Here is a tiny trained network, its code and every weight. The questions are about switching its units off for an input and a class, where a switched-off unit gives its printed mean instead of its output.

import numpy as np


def w(rows, s, z=0):
    codes = np.array(rows[::2]) - 128.0
    scale = np.full(codes.shape[1], s)
    scale[-1] = z or s
    return codes * scale


def norm(h):
    return h / np.sqrt((h * h).mean(-1, keepdims=True) + 1e-5)


def f(y):
    return y / 2 * (1 + np.tanh(0.7978845608 * (y + 0.044715 * y**3)))


def log_softmax(a):
    a = a - a.max(-1, keepdims=True)
    return a - np.log(np.exp(a).sum(-1, keepdims=True))


def net(x, mask):
    res = np.array(x, float).reshape(1, 3) / 4 @ E
    u = 0
    for l in range(2):
        y = f(norm(res) @ A[l][:, :-1].T + A[l][:, -1])
        res = res + np.where(mask[u : u + 6], y, B[l][:, -1]) @ B[l][:, :-1]
        u += 6
    return log_softmax(norm(res)[-1] @ U[:, :-1].T + U[:, -1])


A, B = {}, {}
E = w([
[74,116,117,69,135,32,91],'x0',
[160,82,98,63,44,140,191],'x1',
[124,56,87,116,254,199,147],'x2',
],0.0078)
A[0] = w([
[255,162,168,172,141,179,190,247],'0.n0',
[42,219,108,162,177,152,63,48],'0.n1',
[137,34,85,124,210,163,105,26],'0.n2',
[67,178,107,247,196,102,114,57],'0.n3',
[160,119,146,19,133,58,66,59],'0.n4',
[150,201,85,133,99,147,137,19],'0.n5',
],0.0074,0.0014)
B[0] = w([
[116,182,126,80,126,174,75,253],'0.n0',
[147,82,127,80,139,223,148,215],'0.n1',
[182,174,144,245,118,112,69,239],'0.n2',
[131,123,2,69,67,39,209,229],'0.n3',
[41,224,150,157,143,167,159,192],'0.n4',
[123,224,184,154,161,201,147,138],'0.n5',
],0.0084,0.0052)
A[1] = w([
[135,123,57,106,119,87,195,196],'1.n0',
[211,149,166,127,167,101,140,5],'1.n1',
[142,63,137,131,168,129,91,58],'1.n2',
[19,118,97,118,134,126,182,76],'1.n3',
[110,156,79,88,190,110,58,86],'1.n4',
[110,135,130,147,2,88,104,104],'1.n5',
],0.0099,0.0026)
B[1] = w([
[193,151,97,100,56,204,254,240],'1.n0',
[118,184,117,183,123,129,134,114],'1.n1',
[124,226,177,130,241,88,151,145],'1.n2',
[45,112,136,85,162,168,45,230],'1.n3',
[155,164,157,95,100,143,120,227],'1.n4',
[209,83,90,186,216,98,131,254],'1.n5',
],0.0085,0.0044)
U = w([
[202,131,201,158,203,88,77,243],'0',
[141,37,84,1,95,223,195,114],'1',
[22,151,191,58,93,211,6,252],'2',
[43,39,249,111,102,199,62,5],'3',
],0.005,0.0026)

Each question gives the input, the list of numbers given to net, and the class t.
The units are the neurons (one row each of A and B). Each row of codes is followed by its name. A weight is (code - 128) times the scale printed after its matrix; where a second scale follows, it is the last column's (A, B and U).
mask holds one flag per neuron, layer by layer. A switched-off neuron (its flag False) gives its mean, the last column of its row in B, instead of its output. The means were averaged over made-up inputs and are rounded, as every weight is.
A unit's drop is (log p(t) with every unit on - log p(t) with that unit switched off) / (log p(t) with every unit on - log p(t) with every unit switched off).
The circuit of an input: a set's keep is (log p(t) with only the set's units on - log p(t) with every unit switched off) / (log p(t) with every unit on - log p(t) with every unit switched off). Starting from all 12 units, units are removed one at a time, each time the one whose removal leaves the highest keep (on an exact tie, the one counted first), for as long as the keep stays at least 0.8.
units of the circuit, in order: the units of the circuit, biggest drop first
unit that matters most: the unit with the biggest drop
k most important neurons: the k neurons with the biggest drops, biggest first
k most important neurons of layer l: the k neurons of layer l with the biggest drops, biggest first
drop of u: that unit's drop, to one decimal
input [6,1,4], class 2: 2 most important neurons	(0.n4; 1.n5)
input [4,1,-8], class 0: unit that matters most	1.n5
input [-5,2,-2], class 2: 2 most important neurons of layer 0	(0.n0; 0.n3)
input [-7,4,-2], class 2: units of the circuit, in order	(0.n0; 1.n0)
input [8,4,2], class 2: 3 most important neurons	(0.n4; 0.n3; 1.n3)
input [3,1,1], class 3: 3 most important neurons	(0.n4; 0.n3; 0.n0)
input [-4,-7,-5], class 1: units of the circuit, in order	(0.n3; 0.n2; 0.n1)
input [-6,5,2], class 2: 2 most important neurons	(0.n0; 0.n3)
input [-3,3,-4], class 0: 2 most important neurons	(1.n5; 0.n1)
input [2,-8,-6], class 1: 3 most important neurons of layer 0	(0.n3; 0.n2; 0.n1)
input [3,-2,8], class 0: units of the circuit, in order	(0.n2; 1.n3)
input [2,6,7], class 0: 2 most important neurons	(0.n2; 0.n3)
input [4,2,7], class 0: 2 most important neurons of layer 0	(0.n2; 0.n0)
input [3,-1,-6], class 0: 2 most important neurons of layer 0	(0.n0; 0.n3)
input [3,-4,-2], class 1: 2 most important neurons	(0.n3; 1.n0)
input [-1,3,-4], class 0: units of the circuit, in order	(1.n5)
input [2,0,-8], class 0: 2 most important neurons	(1.n5; 0.n3)
input [4,-8,-6], class 1: 2 most important neurons	(0.n3; 0.n2)
input [-5,-1,0], class 2: 2 most important neurons of layer 1	(1.n0; 1.n5)
input [3,-1,8], class 0: unit that matters most	0.n2
input [2,-5,-2], class 1: 2 most important neurons	(0.n3; 1.n0)
input [2,0,0], class 3: 2 most important neurons of layer 0	(0.n3; 0.n0)
input [2,-8,-1], class 1: drop of 0.n3	0.7
input [3,-8,-5], class 1: drop of 0.n2	0.1
input [-4,2,1], class 2: drop of 1.n0	0.2
input [-5,2,8], class 0: drop of 0.n2	0.3
input [-6,3,3], class 2: unit that matters most	0.n0
